Below are the code and all the weights of a small trained network. Each question names an input and a class and asks about switching units off, where a switched-off unit gives its printed mean instead of its output.

import numpy as np


def w(rows, s, z=0):
    codes = np.array(rows[::2]) - 128.0
    scale = np.full(codes.shape[1], s)
    scale[-1] = z or s
    return codes * scale


def norm(h):
    return h / np.sqrt((h * h).mean(-1, keepdims=True) + 1e-5)


def f(y):
    return y / 2 * (1 + np.tanh(0.7978845608 * (y + 0.044715 * y**3)))


def log_softmax(a):
    a = a - a.max(-1, keepdims=True)
    return a - np.log(np.exp(a).sum(-1, keepdims=True))


def net(x, mask):
    res = np.array(x, float).reshape(1, 6) / 4 @ E
    u = 0
    for l in range(2):
        y = f(norm(res) @ A[l][:, :-1].T + A[l][:, -1])
        res = res + np.where(mask[u : u + 16], y, B[l][:, -1]) @ B[l][:, :-1]
        u += 16
    return log_softmax(norm(res)[-1] @ U[:, :-1].T + U[:, -1])


A, B = {}, {}
E = w([
[25,75,64,156,206],'x0',
[124,136,124,122,132],'x1',
[133,156,1,118,34],'x2',
[186,99,104,48,178],'x3',
[142,106,138,145,110],'x4',
[59,87,174,48,42],'x5',
],0.007)
A[0] = w([
[176,217,170,106,74,103],'L0N1',
[196,95,123,41,172,94],'L0N2',
[186,175,86,157,160,139],'L0N3',
[146,174,234,62,239,72],'L0N4',
[110,68,233,212,149,123],'L0N5',
[219,214,197,96,99,57],'L0N6',
[47,110,199,58,51,57],'L0N7',
[103,134,203,221,69,89],'L0N8',
[74,244,171,196,121,21],'L0N9',
[183,118,52,105,53,180],'L0N10',
[202,55,117,88,175,84],'L0N11',
[143,178,117,243,154,119],'L0N12',
[202,125,130,199,151,44],'L0N13',
[155,69,134,46,117,137],'L0N14',
[72,82,101,121,191,170],'L0N15',
[201,190,101,166,209,1],'L0N16',
],0.012,0.011)
B[0] = w([
[69,27,81,173,158,186],'L0N1',
[9,189,146,202,158,168],'L0N2',
[136,137,156,61,117,184],'L0N3',
[203,154,65,113,10,198],'L0N4',
[182,157,40,103,62,210],'L0N5',
[90,11,75,168,179,179],'L0N6',
[156,120,244,123,112,178],'L0N7',
[45,188,138,175,143,171],'L0N8',
[15,209,180,231,178,139],'L0N9',
[153,155,150,156,75,254],'L0N10',
[23,177,128,213,125,152],'L0N11',
[126,111,185,83,128,191],'L0N12',
[128,114,205,50,192,136],'L0N13',
[110,149,172,159,111,182],'L0N14',
[125,80,146,167,128,218],'L0N15',
[123,126,226,73,193,143],'L0N16',
],0.014,0.0082)
A[1] = w([
[155,105,158,132,82,141],'L1N1',
[117,39,92,153,170,71],'L1N2',
[100,3,69,105,179,133],'L1N3',
[57,205,146,144,165,86],'L1N4',
[115,20,88,148,158,61],'L1N5',
[176,130,156,214,70,113],'L1N6',
[207,135,159,98,238,66],'L1N7',
[136,154,59,65,70,84],'L1N8',
[153,156,143,53,190,4],'L1N9',
[126,93,199,58,138,85],'L1N10',
[89,113,135,25,140,84],'L1N11',
[51,186,114,120,148,60],'L1N12',
[119,77,174,158,139,122],'L1N13',
[145,112,177,99,134,71],'L1N14',
[196,161,126,157,89,131],'L1N15',
[119,133,142,38,171,23],'L1N16',
],0.015,0.013)
B[1] = w([
[160,139,125,131,179,211],'L1N1',
[164,70,79,201,145,163],'L1N2',
[180,45,95,171,163,201],'L1N3',
[34,160,146,186,113,165],'L1N4',
[165,89,97,181,215,171],'L1N5',
[129,131,87,94,193,255],'L1N6',
[154,69,206,63,55,143],'L1N7',
[190,182,92,182,7,155],'L1N8',
[156,72,249,187,225,130],'L1N9',
[175,163,193,92,158,151],'L1N10',
[208,214,140,198,125,128],'L1N11',
[156,159,198,226,97,137],'L1N12',
[170,128,120,151,176,181],'L1N13',
[160,181,188,120,170,128],'L1N14',
[129,131,93,91,169,203],'L1N15',
[178,119,182,181,150,129],'L1N16',
],0.016,0.0093)
U = w([
[137,7,79,184,132,69],'0',
[145,168,127,170,118,239],'1',
[146,193,35,77,78,93],'2',
[23,196,132,195,130,67],'3',
[143,90,243,70,100,71],'4',
[148,158,118,178,126,193],'5',
[103,123,127,123,107,3],'6',
],0.016,0.014)

Each question gives the input, the list of numbers given to net, and the class t.
The units are the neurons (one row each of A and B). Each row of codes is followed by its name. A weight is (code - 128) times the scale printed after its matrix; where a second scale follows, it is the last column's (A, B and U).
mask holds one flag per neuron, layer by layer. A switched-off neuron (its flag False) gives its mean, the last column of its row in B, instead of its output. The means were averaged over made-up inputs and are rounded, as every weight is.
A unit's drop is (log p(t) with every unit on - log p(t) with that unit switched off) / (log p(t) with every unit on - log p(t) with every unit switched off).
The circuit of an input: a set's keep is (log p(t) with only the set's units on - log p(t) with every unit switched off) / (log p(t) with every unit on - log p(t) with every unit switched off). Starting from the 12 units with the biggest drops (on a tie, the unit counted first), units are removed one at a time, each time the one whose removal leaves the highest keep (on an exact tie, the one counted first), for as long as the keep stays at least 0.8.
units of the circuit, in order: the units of the circuit, biggest drop first
unit that matters most: the unit with the biggest drop
top k neurons: the k neurons with the biggest drops, biggest first
top k neurons in layer l: the k neurons of layer l with the biggest drops, biggest first
input [-6,2,3,7,1,-5], class 3: units of the circuit, in order -> [L0N2; L0N11; L1N4]
input [-8,-1,6,-6,5,-1], class 0: unit that matters most -> L0N1
input [-4,3,-4,3,-3,-7], class 4: top 2 neurons -> [L0N16; L1N7]
input [-6,1,-7,-2,-2,1], class 2: units of the circuit, in order -> [L0N4; L0N5]
input [-2,-4,6,-8,5,-5], class 3: top 2 neurons in layer 0 -> [L0N8; L0N5]
input [1,1,6,5,4,0], class 2: top 2 neurons in layer 0 -> [L0N10; L0N8]
input [-8,3,1,3,-2,5], class 0: top 2 neurons -> [L0N6; L0N1]
input [1,4,-8,-6,-5,-2], class 2: units of the circuit, in order -> [L0N5; L0N4]
input [-3,-1,-5,-6,-4,-7], class 4: top 4 neurons -> [L0N12; L0N13; L0N16; L0N2]
input [-8,-1,1,6,-7,-3], class 0: top 2 neurons -> [L0N6; L0N1]
input [-5,4,-5,-8,2,0], class 3: top 2 neurons -> [L0N8; L0N9]
input [-2,7,7,7,1,3], class 2: top 4 neurons in layer 0 -> [L0N10; L0N8; L0N9; L0N16]
input [-2,-2,-7,-8,-5,3], class 3: top 3 neurons in layer 0 -> [L0N8; L0N9; L0N10]
input [-3,7,-7,4,5,0], class 2: top neuron in layer 0 -> [L0N4]
input [6,4,-1,8,1,4], class 3: top 2 neurons in layer 0 -> [L0N2; L0N11]
input [-8,1,-1,-6,6,6], class 0: top 3 neurons -> [L0N1; L0N6; L0N2]
input [-5,4,5,2,-2,-6], class 4: top 2 neurons -> [L0N3; L0N16]
input [-8,-8,1,4,8,0], class 0: top 2 neurons in layer 0 -> [L0N6; L0N1]
input [-8,3,7,3,3,0], class 0: top 2 neurons -> [L0N1; L0N6]
input [-2,-4,4,-1,-2,8], class 4: units of the circuit, in order -> [L0N7]
input [-7,-8,7,-8,4,-4], class 3: top 4 neurons in layer 1 -> [L1N3; L1N2; L1N5; L1N8]
input [-2,3,8,-2,6,7], class 2: top 3 neurons in layer 1 -> [L1N6; L1N3; L1N15]
input [-7,-6,3,-4,-5,8], class 4: top 2 neurons in layer 0 -> [L0N7; L0N15]
input [-8,-2,-3,-7,8,-1], class 0: top 2 neurons in layer 0 -> [L0N6; L0N1]
